Below are the code and all the weights of a small trained network. Each question names an input and a class and asks about switching units off, where a switched-off unit gives its printed mean instead of its output.

import numpy as np


def w(rows, s, z=0):
    codes = np.array(rows[::2]) - 128.0
    scale = np.full(codes.shape[1], s)
    scale[-1] = z or s
    return codes * scale


def f(y):
    return y / 2 * (1 + np.tanh(0.7978845608 * (y + 0.044715 * y**3)))


def log_softmax(a):
    a = a - a.max(-1, keepdims=True)
    return a - np.log(np.exp(a).sum(-1, keepdims=True))


def net(x, mask):
    res = np.array(x, float).reshape(1, 3) / 4 @ E
    y = f(res @ A[0][:, :-1].T + A[0][:, -1])
    res = res + np.where(mask, y, B[0][:, -1]) @ B[0][:, :-1]
    return log_softmax(res[-1] @ U[:, :-1].T + U[:, -1])


A, B = {}, {}
E = w([
[148,102,255,119],'x0',
[85,173,150,33],'x1',
[44,118,154,169],'x2',
],0.0091)
A[0] = w([
[192,99,181,206,132],'N1',
[160,116,139,150,136],'N2',
[85,144,86,81,132],'N3',
[160,89,209,155,156],'N4',
[107,120,146,193,136],'N5',
[54,122,143,122,142],'N6',
[125,115,74,171,169],'N7',
[127,126,203,64,115],'N8',
[115,136,125,114,134],'N9',
[140,124,50,184,170],'N10',
[144,127,131,122,125],'N11',
[148,109,104,100,176],'N12',
[129,111,87,190,171],'N13',
[73,143,45,63,160],'N14',
[112,122,136,160,141],'N15',
[178,110,121,223,233],'N16',
[249,126,104,67,254],'N17',
[132,127,186,70,121],'N18',
[21,113,144,179,206],'N19',
[100,118,183,147,123],'N20',
],0.016,0.0062)
B[0] = w([
[129,57,186,219,190],'N1',
[144,95,141,150,145],'N2',
[73,173,129,156,173],'N3',
[168,96,222,161,196],'N4',
[124,77,168,109,160],'N5',
[97,170,172,113,162],'N6',
[129,107,73,81,181],'N7',
[224,166,125,57,194],'N8',
[121,150,130,125,135],'N9',
[148,107,34,77,204],'N10',
[142,124,123,134,131],'N11',
[124,142,90,157,157],'N12',
[131,81,92,73,182],'N13',
[28,184,105,188,211],'N14',
[123,103,149,114,141],'N15',
[129,3,102,146,217],'N16',
[219,150,35,214,245],'N17',
[206,162,116,74,181],'N18',
[63,128,170,29,202],'N19',
[164,142,193,108,161],'N20',
],0.036,0.013)
U = w([
[163,71,24,136,72],'0',
[66,45,101,2,110],'1',
[115,232,88,225,189],'2',
[14,203,154,83,183],'3',
[206,75,165,247,168],'4',
[115,43,246,113,99],'5',
[250,189,115,108,216],'6',
[159,206,221,49,4],'7',
],0.0052,0.0018)

Each question gives the input, the list of numbers given to net, and the class t.
The units are the neurons (one row each of A and B). Each row of codes is followed by its name. A weight is (code - 128) times the scale printed after its matrix; where a second scale follows, it is the last column's (A, B and U).
mask holds one flag per neuron, in row order. A switched-off neuron (its flag False) gives its mean, the last column of its row in B, instead of its output. The means were averaged over made-up inputs and are rounded, as every weight is.
A unit's drop is (log p(t) with every unit on - log p(t) with that unit switched off) / (log p(t) with every unit on - log p(t) with every unit switched off).
The circuit of an input: a set's keep is (log p(t) with only the set's units on - log p(t) with every unit switched off) / (log p(t) with every unit on - log p(t) with every unit switched off). Starting from the 12 units with the biggest drops (on a tie, the unit counted first), units are removed one at a time, each time the one whose removal leaves the highest keep (on an exact tie, the one counted first), for as long as the keep stays at least 0.8.
units of the circuit, in order: the units of the circuit, biggest drop first
top k neurons: the k neurons with the biggest drops, biggest first
drop when u is switched off: that unit's drop, to one decimal
input [-6,1,-1], class 2: units of the circuit, in order => N14
input [7,1,1], class 7: top 3 neurons => N17; N8; N16
input [4,1,-2], class 6: top 3 neurons => N16; N8; N18
input [5,1,-8], class 6: top 3 neurons => N8; N18; N16
input [5,0,-6], class 4: top 2 neurons => N1; N4
input [6,8,0], class 6: top 3 neurons => N8; N18; N19
input [1,8,5], class 7: top 2 neurons => N8; N18
input [8,3,-7], class 6: drop when N6 is switched off => 0.0
input [-4,-7,2], class 1: drop when N17 is switched off => 0.2
input [-6,-7,1], class 1: drop when N17 is switched off => 0.5
